Here is a tiny trained network, its code and every weight. The questions are about switching its units off for an input and a target symbol, where a switched-off unit gives its printed mean instead of its output.

import numpy as np


def w(rows, s, z=0):
    codes = np.array(rows[::2]) - 128.0
    scale = np.full(codes.shape[1], s)
    scale[-1] = z or s
    return codes * scale


def f(y):
    return y / 2 * (1 + np.tanh(0.7978845608 * (y + 0.044715 * y**3)))


def softmax(a):
    e = np.exp(a - a.max(-1, keepdims=True))
    return e / e.sum(-1, keepdims=True)


def log_softmax(a):
    a = a - a.max(-1, keepdims=True)
    return a - np.log(np.exp(a).sum(-1, keepdims=True))


def net(x, mask):
    ids = ['Πδζηξσψ'.index(c) for c in x.split()]
    T = len(ids)
    res = E[ids] + P[:T]
    u = 0
    for l in range(3):
        r = res
        for j in range(2):
            rows = slice(2 * j, 2 * j + 2)
            q, k, v = (r @ M[l][rows].T for M in (Q, K, V))
            z = softmax(np.where(np.tri(T) > 0, q @ k.T / 2**0.5, -1e9)) @ v
            o = O[l][rows]
            res = res + np.where(mask[u + j], z, o[:, -1]) @ o[:, :-1]
        u += 2
        y = f(res @ A[l][:, :-1].T + A[l][:, -1])
        res = res + np.where(mask[u : u + 4], y, B[l][:, -1]) @ B[l][:, :-1]
        u += 4
    return log_softmax(res[-1] @ U[:, :-1].T + U[:, -1])


Q, K, V, O, A, B = {}, {}, {}, {}, {}, {}
E = w([
[209,115,145,134,42],'Π',
[150,218,126,150,77],'δ',
[98,151,132,95,140],'ζ',
[174,80,156,255,152],'η',
[216,186,196,119,89],'ξ',
[74,138,226,72,62],'σ',
[195,137,71,107,89],'ψ',
],0.019)
P = w([
[135,2,100,221,137],'0',
[138,35,110,194,141],'1',
[108,66,129,181,116],'2',
[80,89,143,162,90],'3',
[39,116,164,165,48],'4',
[129,94,150,120,136],'5',
[91,142,155,137,86],'6',
[34,158,159,139,21],'7',
[90,92,114,68,69],'8',
[66,77,110,55,44],'9',
[211,128,183,141,238],'10',
[128,138,166,167,138],'11',
[57,154,158,165,57],'12',
],0.0055)
Q[0] = w([
[36,150,90,109,95],'0.h0',
[153,98,158,26,110],'0.h0',
[126,57,119,254,255],'0.h1',
[60,87,78,65,25],'0.h1',
],0.017)
K[0] = w([
[136,51,116,104,130],'0.h0',
[69,183,95,202,69],'0.h0',
[71,38,133,254,159],'0.h1',
[124,122,105,90,4],'0.h1',
],0.017)
V[0] = w([
[218,174,200,64,176],'0.h0',
[114,235,77,181,58],'0.h0',
[220,234,253,129,254],'0.h1',
[169,175,185,125,199],'0.h1',
],0.0057)
O[0] = w([
[61,104,86,4,7,152],'0.h0',
[78,101,108,229,110,251],'0.h0',
[55,65,51,9,5,195],'0.h1',
[87,111,102,76,61,130],'0.h1',
],0.004,0.0025)
A[0] = w([
[45,55,168,113,195,246],'0.n0',
[192,52,6,153,41,111],'0.n1',
[37,252,14,206,44,252],'0.n2',
[23,121,149,2,184,29],'0.n3',
],0.0065,0.0036)
B[0] = w([
[1,222,48,163,103,177],'0.n0',
[112,68,174,171,233,236],'0.n1',
[189,36,96,68,230,253],'0.n2',
[145,150,56,228,65,159],'0.n3',
],0.0077,0.0048)
Q[1] = w([
[4,107,210,138,98],'1.h0',
[166,150,191,54,103],'1.h0',
[175,128,107,81,80],'1.h1',
[176,194,104,40,93],'1.h1',
],0.016)
K[1] = w([
[8,136,145,187,147],'1.h0',
[131,46,182,80,69],'1.h0',
[110,63,74,96,76],'1.h1',
[103,33,68,130,90],'1.h1',
],0.016)
V[1] = w([
[254,141,24,128,90],'1.h0',
[60,31,100,110,227],'1.h0',
[24,9,133,96,119],'1.h1',
[100,32,109,76,208],'1.h1',
],0.0072)
O[1] = w([
[85,3,222,18,247,155],'1.h0',
[126,255,169,85,83,143],'1.h0',
[172,238,151,239,139,251],'1.h1',
[213,153,38,193,58,249],'1.h1',
],0.0052,0.0016)
A[1] = w([
[144,38,213,196,102,4],'1.n0',
[79,49,141,119,254,89],'1.n1',
[108,208,28,136,162,133],'1.n2',
[237,183,128,48,127,31],'1.n3',
],0.0097,0.0033)
B[1] = w([
[2,86,138,33,148,244],'1.n0',
[209,168,73,171,31,254],'1.n1',
[162,123,182,68,210,245],'1.n2',
[11,83,199,157,38,172],'1.n3',
],0.0088,0.0056)
Q[2] = w([
[82,91,103,252,195],'2.h0',
[34,67,171,65,86],'2.h0',
[188,207,103,77,103],'2.h1',
[59,104,21,208,208],'2.h1',
],0.014)
K[2] = w([
[121,89,203,184,147],'2.h0',
[24,121,50,65,109],'2.h0',
[174,177,134,131,151],'2.h1',
[18,163,121,248,184],'2.h1',
],0.016)
V[2] = w([
[79,136,10,98,116],'2.h0',
[153,144,51,74,168],'2.h0',
[105,109,73,107,152],'2.h1',
[162,122,212,88,106],'2.h1',
],0.013)
O[2] = w([
[165,191,242,159,181,125],'2.h0',
[89,94,204,212,224,150],'2.h0',
[104,148,75,109,86,159],'2.h1',
[253,124,201,240,221,255],'2.h1',
],0.0057,0.0039)
A[2] = w([
[75,32,20,104,234,249],'2.n0',
[170,118,196,52,73,4],'2.n1',
[125,2,105,16,225,79],'2.n2',
[197,211,51,134,170,47],'2.n3',
],0.0089,0.003)
B[2] = w([
[145,153,155,56,92,237],'2.n0',
[80,156,111,137,174,178],'2.n1',
[103,139,98,251,188,254],'2.n2',
[57,128,143,108,140,173],'2.n3',
],0.017,0.006)
U = w([
[105,149,159,147,150,32],'Π',
[58,120,135,186,163,77],'δ',
[30,73,146,120,113,136],'ζ',
[101,117,219,147,147,29],'η',
[138,241,134,86,226,212],'ξ',
[122,254,148,206,92,56],'σ',
[204,113,111,134,155,254],'ψ',
],0.0077,0.005)

Each question gives the input, a string of symbols that net reads in full, and the target symbol t.
The units are the heads (2 rows each of Q, K, V and O) and the neurons (one row each of A and B). Each row of codes is followed by its name. A weight is (code - 128) times the scale printed after its matrix; where a second scale follows, it is the last column's (O, A, B and U).
mask holds one flag per unit, layer by layer, with each layer's heads first. A switched-off unit (its flag False) gives its mean, the last column of its rows in O or B, instead of its output. The means were averaged over made-up inputs and are rounded, as every weight is.
A unit's drop is (log p(t) with every unit on - log p(t) with that unit switched off) / (log p(t) with every unit on - log p(t) with every unit switched off).
The circuit of an input: a set's keep is (log p(t) with only the set's units on - log p(t) with every unit switched off) / (log p(t) with every unit on - log p(t) with every unit switched off). Starting from the 12 units with the biggest drops (on a tie, the unit counted first), units are removed one at a time, each time the one whose removal leaves the highest keep (on an exact tie, the one counted first), for as long as the keep stays at least 0.8.
units of the circuit, in order: the units of the circuit, biggest drop first
unit that matters most: the unit with the biggest drop
top k neurons in layer l: the k neurons of layer l with the biggest drops, biggest first
drop when u is switched off: that unit's drop, to one decimal
input ζ ψ δ, target ψ: units of the circuit, in order -> [0.n2, 1.n1, 1.h0]
input Π δ ξ η ξ η δ ζ η η ζ ξ δ, target η: unit that matters most -> 1.n3
input ζ ζ ζ Π ζ η, target ζ: units of the circuit, in order -> [2.h1, 1.n0]
input Π η η ζ ζ σ ψ ψ δ, target ψ: units of the circuit, in order -> [0.n2, 1.h0, 1.n1]
input ζ ξ ζ ξ ζ ψ ψ η ζ ζ Π ζ ξ, target η: units of the circuit, in order -> [2.h0, 1.n3, 0.n0]
input η ζ ζ δ Π, target δ: units of the circuit, in order -> [2.n2, 1.n0, 0.n0, 1.h0]
input ζ Π ξ, target δ: units of the circuit, in order -> [1.h0, 2.n2, 1.n0]
input ψ ψ σ ξ ξ ψ σ ψ ζ ζ ζ ζ ξ, target ζ: top 2 neurons in layer 1 -> [1.n1, 1.n3]
input σ ψ ψ ζ ζ ψ η ψ ξ ζ ξ ζ ξ, target η: top 2 neurons in layer 0 -> [0.n1, 0.n0]
input ζ ζ ψ Π Π, target δ: units of the circuit, in order -> [2.n2, 1.n0, 1.h0]
input η ζ ζ η δ ψ ξ δ, target ζ: top 2 neurons in layer 0 -> [0.n2, 0.n0]
input ζ δ ξ Π η η σ ψ ζ δ ξ, target σ: top 3 neurons in layer 1 -> [1.n3, 1.n2, 1.n0]
input ψ ψ δ ψ ψ ψ ζ Π ψ σ δ, target ζ: top 3 neurons in layer 0 -> [0.n1, 0.n2, 0.n3]
input ξ ξ ζ ξ ζ, target ξ: top 2 neurons in layer 0 -> [0.n2, 0.n0]
input ψ ψ Π ξ Π ψ ζ η ψ Π ξ, target σ: top 3 neurons in layer 1 -> [1.n0, 1.n3, 1.n2]
input ζ ζ ξ ζ ζ, target ξ: top 2 neurons in layer 0 -> [0.n0, 0.n2]
input ψ ψ ψ η Π ψ ζ σ ζ ξ η, target ζ: top 2 neurons in layer 1 -> [1.n2, 1.n0]
input ζ ξ ζ ξ ψ ψ ξ, target ζ: top 2 neurons in layer 0 -> [0.n2, 0.n1]
input Π ξ ζ ψ ξ σ, target σ: drop when 2.h0 is switched off -> 0.1
input η ψ ξ Π ζ η ψ ζ Π ζ ζ ζ σ, target σ: drop when 1.h0 is switched off -> 0.3
input ζ ζ ζ Π ψ ζ ζ δ ζ ξ, target δ: drop when 0.h0 is switched off -> 0.1
